Below is a small trained network, with its code and all its weights. Each question gives an input and a class and asks what happens when units are switched off, that is, made to give their printed mean instead of their output.

import numpy as np


def w(rows, s, z=0):
    codes = np.array(rows[::2]) - 128.0
    scale = np.full(codes.shape[1], s)
    scale[-1] = z or s
    return codes * scale


def norm(h):
    return h / np.sqrt((h * h).mean(-1, keepdims=True) + 1e-5)


def f(y):
    return y / 2 * (1 + np.tanh(0.7978845608 * (y + 0.044715 * y**3)))


def log_softmax(a):
    a = a - a.max(-1, keepdims=True)
    return a - np.log(np.exp(a).sum(-1, keepdims=True))


def net(x, mask):
    res = np.array(x, float).reshape(1, 7) / 4 @ E
    u = 0
    for l in range(4):
        y = f(norm(res) @ A[l][:, :-1].T + A[l][:, -1])
        res = res + np.where(mask[u : u + 5], y, B[l][:, -1]) @ B[l][:, :-1]
        u += 5
    return log_softmax(norm(res)[-1] @ U[:, :-1].T + U[:, -1])


A, B = {}, {}
E = w([
[83,162,108,78,157,66],'x0',
[81,53,85,2,209,176],'x1',
[131,169,194,2,46,146],'x2',
[138,128,131,134,126,137],'x3',
[124,131,126,124,127,123],'x4',
[110,135,120,109,138,110],'x5',
[247,114,85,95,115,151],'x6',
],0.0069)
A[0] = w([
[105,131,131,33,217,60,91],'L0N0',
[140,73,196,170,90,207,110],'L0N1',
[109,64,166,68,221,245,57],'L0N2',
[119,99,64,101,147,86,243],'L0N3',
[158,254,148,124,158,49,253],'L0N4',
],0.0072,0.0029)
B[0] = w([
[184,26,188,183,104,101,216],'L0N0',
[172,22,217,88,209,84,186],'L0N1',
[111,132,145,130,101,3,234],'L0N2',
[244,153,135,241,113,126,204],'L0N3',
[241,53,171,141,179,102,255],'L0N4',
],0.0057,0.0039)
A[1] = w([
[81,41,65,90,124,193,160],'L1N0',
[90,142,98,183,193,115,43],'L1N1',
[166,89,137,202,190,86,246],'L1N2',
[2,184,221,174,177,79,210],'L1N3',
[66,181,199,95,109,168,166],'L1N4',
],0.0087,0.0011)
B[1] = w([
[105,64,153,254,135,14,139],'L1N0',
[95,167,123,100,141,198,155],'L1N1',
[100,118,200,70,162,162,254],'L1N2',
[191,50,84,112,24,193,213],'L1N3',
[62,167,114,78,171,190,152],'L1N4',
],0.0088,0.0073)
A[2] = w([
[177,217,177,254,33,137,155],'L2N0',
[105,178,31,225,199,147,165],'L2N1',
[167,97,172,156,70,66,139],'L2N2',
[235,123,78,145,146,87,159],'L2N3',
[73,102,70,195,168,117,2],'L2N4',
],0.0073,0.0014)
B[2] = w([
[25,91,41,95,173,2,238],'L2N0',
[49,250,125,68,241,151,127],'L2N1',
[52,78,197,62,194,151,253],'L2N2',
[152,57,175,127,14,210,205],'L2N3',
[65,192,8,151,131,149,115],'L2N4',
],0.0061,0.0038)
A[3] = w([
[222,119,71,136,141,122,127],'L3N0',
[121,73,70,197,204,203,196],'L3N1',
[172,153,118,132,106,119,255],'L3N2',
[127,165,139,1,101,135,218],'L3N3',
[90,128,64,160,88,123,124],'L3N4',
],0.0095,0.0011)
B[3] = w([
[42,159,44,61,31,202,138],'L3N0',
[133,254,130,112,103,87,207],'L3N1',
[57,73,103,98,154,152,129],'L3N2',
[60,252,104,227,229,167,254],'L3N3',
[119,136,108,123,45,203,111],'L3N4',
],0.0072,0.0053)
U = w([
[107,126,179,124,155,186,250],'0',
[76,237,94,148,187,184,73],'1',
[102,58,106,138,117,1,155],'2',
[105,80,33,82,38,230,35],'3',
[120,104,167,132,156,138,100],'4',
],0.0093,0.0021)

Each question gives the input, the list of numbers given to net, and the class t.
The units are the neurons (one row each of A and B). Each row of codes is followed by its name. A weight is (code - 128) times the scale printed after its matrix; where a second scale follows, it is the last column's (A, B and U).
mask holds one flag per neuron, layer by layer. A switched-off neuron (its flag False) gives its mean, the last column of its row in B, instead of its output. The means were averaged over made-up inputs and are rounded, as every weight is.
A unit's drop is (log p(t) with every unit on - log p(t) with that unit switched off) / (log p(t) with every unit on - log p(t) with every unit switched off).
The circuit of an input: a set's keep is (log p(t) with only the set's units on - log p(t) with every unit switched off) / (log p(t) with every unit on - log p(t) with every unit switched off). Starting from the 12 units with the biggest drops (on a tie, the unit counted first), units are removed one at a time, each time the one whose removal leaves the highest keep (on an exact tie, the one counted first), for as long as the keep stays at least 0.8.
units of the circuit, in order: the units of the circuit, biggest drop first
top k neurons: the k neurons with the biggest drops, biggest first
top k neurons in layer l: the k neurons of layer l with the biggest drops, biggest first
drop when u is switched off: that unit's drop, to one decimal
input [3,6,8,-7,7,-4,-8], class 1: units of the circuit, in order -> L3N3
input [0,-5,8,-2,-7,-4,-7], class 1: units of the circuit, in order -> L3N3, L1N4
input [-3,0,2,-5,3,-1,-4], class 3: top 2 neurons -> L1N3, L0N4
input [-4,3,-2,7,4,3,-5], class 3: units of the circuit, in order -> L1N3, L0N4
input [-6,-6,-3,1,8,-3,-2], class 2: top 3 neurons -> L2N0, L3N3, L1N4
input [-5,3,-5,-3,6,1,-6], class 3: top 4 neurons -> L1N3, L0N4, L3N3, L0N0
input [1,-3,5,2,5,2,-6], class 3: top 2 neurons -> L1N3, L1N2
input [-2,-4,-7,7,5,-2,7], class 1: top 2 neurons -> L1N3, L3N1
input [5,-6,7,2,-8,-2,-3], class 1: top 2 neurons -> L3N3, L1N4
input [2,-3,-8,8,4,-3,-7], class 1: units of the circuit, in order -> L3N1, L1N1
input [7,8,-2,7,-4,-6,-5], class 2: units of the circuit, in order -> L1N0, L3N3
input [6,5,3,5,-1,5,-8], class 3: top 2 neurons -> L1N3, L0N1
input [0,2,4,-8,-3,0,-3], class 1: top 3 neurons -> L3N3, L1N4, L2N3
input [-7,7,8,-2,-1,1,1], class 1: units of the circuit, in order -> L3N3, L1N3
input [-5,-8,-2,3,2,7,-4], class 2: units of the circuit, in order -> L2N0
input [1,6,1,-3,4,-7,-8], class 3: top 3 neurons -> L1N3, L0N4, L0N1
input [7,7,3,7,-2,-6,5], class 2: top 2 neurons -> L1N0, L1N3
input [6,0,-7,-6,1,-6,8], class 3: top 2 neurons in layer 1 -> L1N4, L1N0
input [-5,3,-6,-1,-2,2,-1], class 1: top 2 neurons -> L3N1, L0N4
input [-7,-8,-3,6,1,1,5], class 2: units of the circuit, in order -> L2N0
input [3,-2,0,8,6,3,-6], class 3: top 2 neurons -> L1N3, L0N1
input [-4,7,3,1,6,0,-2], class 2: top 2 neurons in layer 1 -> L1N0, L1N2
input [4,-6,-6,-1,2,-4,8], class 3: top 2 neurons in layer 3 -> L3N0, L3N3
input [-1,-1,-2,-4,8,-3,-6], class 3: drop when L1N3 is switched off -> 0.8
